Below is a small trained network, with its code and all its weights. Each question gives an input and a target symbol and asks what happens when units are switched off, that is, made to give their printed mean instead of their output.

import numpy as np


def w(rows, s, z=0):
    codes = np.array(rows[::2]) - 128.0
    scale = np.full(codes.shape[1], s)
    scale[-1] = z or s
    return codes * scale


def norm(h):
    return h / np.sqrt((h * h).mean(-1, keepdims=True) + 1e-5)


def f(y):
    return y / 2 * (1 + np.tanh(0.7978845608 * (y + 0.044715 * y**3)))


def softmax(a):
    e = np.exp(a - a.max(-1, keepdims=True))
    return e / e.sum(-1, keepdims=True)


def log_softmax(a):
    a = a - a.max(-1, keepdims=True)
    return a - np.log(np.exp(a).sum(-1, keepdims=True))


def net(x, mask):
    ids = ['αγεζηθλμξπστψω'.index(c) for c in x.split()]
    T = len(ids)
    res = E[ids] + P[:T]
    u = 0
    for l in range(2):
        r = norm(res)
        for j in range(2):
            rows = slice(3 * j, 3 * j + 3)
            q, k, v = (r @ M[l][rows].T for M in (Q, K, V))
            z = softmax(np.where(np.tri(T) > 0, q @ k.T / 3**0.5, -1e9)) @ v
            o = O[l][rows]
            res = res + np.where(mask[u + j], z, o[:, -1]) @ o[:, :-1]
        u += 2
        y = f(norm(res) @ A[l][:, :-1].T + A[l][:, -1])
        res = res + np.where(mask[u : u + 8], y, B[l][:, -1]) @ B[l][:, :-1]
        u += 8
    return log_softmax(norm(res)[-1] @ U[:, :-1].T + U[:, -1])


Q, K, V, O, A, B = {}, {}, {}, {}, {}, {}
E = w([
[87,179,178,160,149,168,138,160,149],'α',
[89,189,163,155,136,125,170,160,144],'γ',
[77,162,179,174,157,127,143,232,177],'ε',
[131,184,182,157,172,184,57,117,115],'ζ',
[89,200,139,129,122,132,165,49,109],'η',
[49,116,115,162,166,94,69,40,178],'θ',
[73,184,216,109,107,116,142,155,253],'λ',
[100,113,161,138,71,146,108,44,185],'μ',
[94,100,101,178,167,180,160,91,196],'ξ',
[67,129,71,198,87,125,108,88,93],'π',
[145,134,45,165,167,126,157,102,89],'σ',
[150,141,117,149,81,69,80,144,117],'τ',
[179,122,108,136,151,89,99,132,159],'ψ',
[176,116,98,129,86,141,135,109,141],'ω',
],0.0041)
P = w([
[132,110,125,10,129,126,167,167,104],'0',
[115,242,123,79,121,127,132,75,169],'1',
[120,254,106,92,111,128,145,119,189],'2',
[126,176,70,83,123,158,84,146,161],'3',
[134,154,54,118,114,165,78,154,174],'4',
[133,147,60,153,118,150,86,149,167],'5',
[139,141,80,194,118,141,84,139,164],'6',
[140,128,103,207,124,142,86,122,149],'7',
[135,113,118,215,135,135,101,124,138],'8',
[141,107,138,225,140,128,107,116,128],'9',
[140,95,157,221,141,122,117,109,115],'10',
[129,89,180,226,151,121,123,109,103],'11',
[132,87,192,212,157,111,141,98,94],'12',
[122,91,241,214,163,104,164,89,72],'13',
],0.0038)
Q[0] = w([
[112,91,77,59,120,199,110,153,141],'0.h0',
[133,176,151,251,134,145,140,88,174],'0.h0',
[93,79,207,119,151,139,167,107,95],'0.h0',
[111,67,89,52,85,180,117,168,112],'0.h1',
[161,174,62,147,121,126,102,126,195],'0.h1',
[116,108,102,22,171,128,106,158,111],'0.h1',
],0.019)
K[0] = w([
[80,246,50,94,114,113,137,151,135],'0.h0',
[175,48,96,239,120,104,96,154,100],'0.h0',
[32,95,214,141,176,108,160,124,35],'0.h0',
[97,253,123,101,155,152,124,204,140],'0.h1',
[215,160,13,127,77,145,114,115,205],'0.h1',
[54,205,123,34,92,124,138,122,169],'0.h1',
],0.012)
V[0] = w([
[200,83,73,115,164,102,216,90,170],'0.h0',
[153,125,182,103,194,182,107,140,227],'0.h0',
[205,130,183,101,69,28,79,175,163],'0.h0',
[119,93,172,128,2,205,148,97,159],'0.h1',
[58,108,122,142,74,149,193,169,92],'0.h1',
[229,179,122,149,109,223,165,141,67],'0.h1',
],0.01)
O[0] = w([
[177,49,56,125,202,173,157,102,143,84],'0.h0',
[152,75,241,125,147,149,177,116,111,95],'0.h0',
[217,137,116,154,104,2,163,126,101,181],'0.h0',
[195,166,111,132,35,197,152,104,163,156],'0.h1',
[141,157,112,31,85,164,131,167,158,3],'0.h1',
[147,194,87,137,121,169,215,100,19,145],'0.h1',
],0.0059,0.0046)
A[0] = w([
[146,211,117,97,80,190,68,158,181,181],'0.n0',
[157,72,211,192,98,187,166,74,161,90],'0.n1',
[158,222,51,138,91,42,112,161,116,61],'0.n2',
[165,136,95,175,148,151,183,25,127,116],'0.n3',
[97,125,144,157,18,84,137,71,137,140],'0.n4',
[79,118,42,109,188,164,130,145,33,10],'0.n5',
[121,131,79,1,150,134,138,79,147,16],'0.n6',
[120,131,141,148,109,43,167,113,47,183],'0.n7',
],0.0077,0.0013)
B[0] = w([
[130,78,48,229,127,65,156,80,96,226],'0.n0',
[230,147,194,125,116,164,113,41,152,215],'0.n1',
[159,161,193,97,160,196,60,163,255,248],'0.n2',
[140,135,84,183,168,183,122,254,143,235],'0.n3',
[117,204,126,154,146,63,147,146,111,212],'0.n4',
[129,233,184,112,186,89,145,120,227,166],'0.n5',
[106,147,142,78,119,87,151,79,18,124],'0.n6',
[183,173,107,130,176,152,97,101,59,253],'0.n7',
],0.0069,0.0052)
Q[1] = w([
[130,186,122,243,166,138,117,89,145],'1.h0',
[153,62,103,31,66,90,137,152,87],'1.h0',
[123,155,127,183,187,134,106,91,159],'1.h0',
[119,180,159,255,185,146,82,115,180],'1.h1',
[126,85,106,49,78,111,159,137,112],'1.h1',
[124,175,127,168,167,153,123,132,180],'1.h1',
],0.02)
K[1] = w([
[148,116,108,28,104,117,133,95,110],'1.h0',
[97,200,155,203,168,153,140,107,171],'1.h0',
[123,115,128,48,103,94,169,166,122],'1.h0',
[160,91,111,8,85,98,149,134,99],'1.h1',
[125,162,157,199,157,141,124,127,135],'1.h1',
[132,116,130,38,126,101,131,145,74],'1.h1',
],0.015)
V[1] = w([
[158,146,103,177,72,96,49,22,85],'1.h0',
[36,152,65,125,133,247,43,35,150],'1.h0',
[205,161,64,147,73,210,106,157,123],'1.h0',
[136,51,150,130,46,119,136,112,196],'1.h1',
[105,136,165,104,102,169,230,85,114],'1.h1',
[106,97,51,77,140,44,203,111,135],'1.h1',
],0.011)
O[1] = w([
[181,131,49,86,127,94,96,91,84,181],'1.h0',
[139,162,122,154,173,171,1,91,115,2],'1.h0',
[147,120,130,84,141,187,139,51,130,142],'1.h0',
[113,218,98,104,110,142,150,129,131,76],'1.h1',
[82,134,124,168,146,177,143,166,86,131],'1.h1',
[131,103,128,116,55,181,102,185,147,127],'1.h1',
],0.0088,0.0074)
A[1] = w([
[115,88,136,32,67,103,175,230,73,209],'1.n0',
[168,127,75,2,128,101,152,69,136,202],'1.n1',
[63,166,150,155,88,155,196,215,50,102],'1.n2',
[148,124,114,190,139,110,119,121,112,201],'1.n3',
[131,158,178,185,105,150,88,102,124,206],'1.n4',
[110,111,143,171,106,144,170,74,110,71],'1.n5',
[136,212,81,104,150,158,106,51,83,116],'1.n6',
[125,141,121,153,122,207,13,134,44,8],'1.n7',
],0.0099,0.0012)
B[1] = w([
[99,118,42,38,219,167,81,126,140,204],'1.n0',
[92,153,155,255,84,150,113,112,137,255],'1.n1',
[183,139,174,104,87,123,50,39,44,239],'1.n2',
[125,109,81,97,132,117,120,174,133,217],'1.n3',
[138,105,132,61,139,93,139,115,150,187],'1.n4',
[92,85,83,104,122,113,145,111,126,172],'1.n5',
[154,54,149,124,151,138,152,244,125,232],'1.n6',
[39,151,91,116,91,75,245,67,137,213],'1.n7',
],0.0098,0.005)
U = w([
[202,159,71,178,128,227,184,193,121,198],'α',
[118,193,104,41,96,84,202,80,73,59],'γ',
[78,134,212,83,71,89,214,177,121,136],'ε',
[133,84,152,91,66,183,31,187,62,61],'ζ',
[64,55,221,180,124,130,43,161,175,84],'η',
[12,102,34,173,35,104,115,112,134,194],'θ',
[197,125,147,201,47,80,173,38,188,2],'λ',
[168,224,168,127,134,62,50,185,201,218],'μ',
[149,145,45,65,157,159,35,42,134,80],'ξ',
[158,38,103,165,224,48,132,132,71,209],'π',
[137,49,195,98,148,229,152,69,194,165],'σ',
[151,54,101,16,102,97,150,190,168,79],'τ',
[2,196,145,126,235,164,161,124,162,57],'ψ',
[118,166,211,151,118,143,104,75,14,111],'ω',
],0.0072,0.0024)

Each question gives the input, a string of symbols that net reads in full, and the target symbol t.
The units are the heads (3 rows each of Q, K, V and O) and the neurons (one row each of A and B). Each row of codes is followed by its name. A weight is (code - 128) times the scale printed after its matrix; where a second scale follows, it is the last column's (O, A, B and U).
mask holds one flag per unit, layer by layer, with each layer's heads first. A switched-off unit (its flag False) gives its mean, the last column of its rows in O or B, instead of its output. The means were averaged over made-up inputs and are rounded, as every weight is.
A unit's drop is (log p(t) with every unit on - log p(t) with that unit switched off) / (log p(t) with every unit on - log p(t) with every unit switched off).
The circuit of an input: a set's keep is (log p(t) with only the set's units on - log p(t) with every unit switched off) / (log p(t) with every unit on - log p(t) with every unit switched off). Starting from the 12 units with the biggest drops (on a tie, the unit counted first), units are removed one at a time, each time the one whose removal leaves the highest keep (on an exact tie, the one counted first), for as long as the keep stays at least 0.8.
circuit, biggest first: the units of the circuit, biggest drop first
unit that matters most: the unit with the biggest drop
k most important neurons of layer l: the k neurons of layer l with the biggest drops, biggest first
which heads matter: for each layer, one digit per head in row order, 1 if its drop is at least 0.15 and else 0, layers parted by /
input π ψ τ τ ψ μ θ σ η ζ π τ θ τ, target μ: circuit, biggest first -> (0.h0; 0.n2)
input α μ ζ τ ζ ε ω τ ξ ψ σ ψ ξ θ, target ω: unit that matters most -> 1.h1
input π ζ ψ α η π γ α ζ θ, target ξ: which heads matter -> 11 / 10
input ε ζ μ τ τ τ, target ε: which heads matter -> 11 / 10
input θ ω ε μ ε ξ μ ξ ψ, target μ: which heads matter -> 01 / 11
input θ τ ζ ξ θ, target μ: circuit, biggest first -> (0.h1; 1.h0; 1.h1)
input ω ζ ζ τ μ ε γ τ μ ψ ζ ζ η, target σ: which heads matter -> 10 / 10
input ε τ μ θ, target ε: which heads matter -> 11 / 10
input ε θ ζ π η ζ, target ε: which heads matter -> 11 / 10
input γ ζ τ τ η ζ ζ, target ζ: which heads matter -> 01 / 11
input π ζ ζ, target θ: circuit, biggest first -> (0.n0; 0.h1)
input σ μ ξ ω μ π ζ ξ, target η: which heads matter -> 01 / 11
input ω π ω ξ ζ θ ε π η λ ω ψ μ, target σ: circuit, biggest first -> (1.h0; 0.n0)
input ε ξ ε ω λ λ ψ, target ε: unit that matters most -> 1.h0
input σ λ ω π λ ω γ θ α μ η α τ ζ, target η: circuit, biggest first -> (1.h1; 0.h1)
input ψ ζ γ τ π τ μ, target μ: circuit, biggest first -> (0.n2; 0.h0)
input ω ω π ζ ζ, target σ: circuit, biggest first -> (1.h0; 0.h0)
input ω σ ξ μ ε ω ε θ γ α, target σ: which heads matter -> 00 / 10
input α λ π τ ζ θ, target μ: which heads matter -> 10 / 00
input ψ α ε μ ψ γ ζ τ ε, target τ: which heads matter -> 01 / 11
input ζ τ ε τ π α η, target θ: unit that matters most -> 0.h0
input ω ζ ψ η μ ζ τ λ σ, target σ: circuit, biggest first -> (1.h0; 0.n2)
input λ η π ε η θ ω ω ε π, target γ: circuit, biggest first -> (1.h1; 0.h1)
input θ ψ γ μ θ τ, target μ: which heads matter -> 00 / 00
input π θ γ μ θ γ ζ ψ, target ξ: which heads matter -> 11 / 11
input θ τ ξ π ζ ζ ζ ψ π ω ω, target α: which heads matter -> 11 / 00
input μ η η τ λ θ ψ ζ η ε ζ θ π μ, target θ: circuit, biggest first -> (0.h0)
input γ σ θ ε ψ η λ σ μ μ ξ ζ ζ θ, target η: 2 most important neurons of layer 0 -> (0.n1; 0.n6)
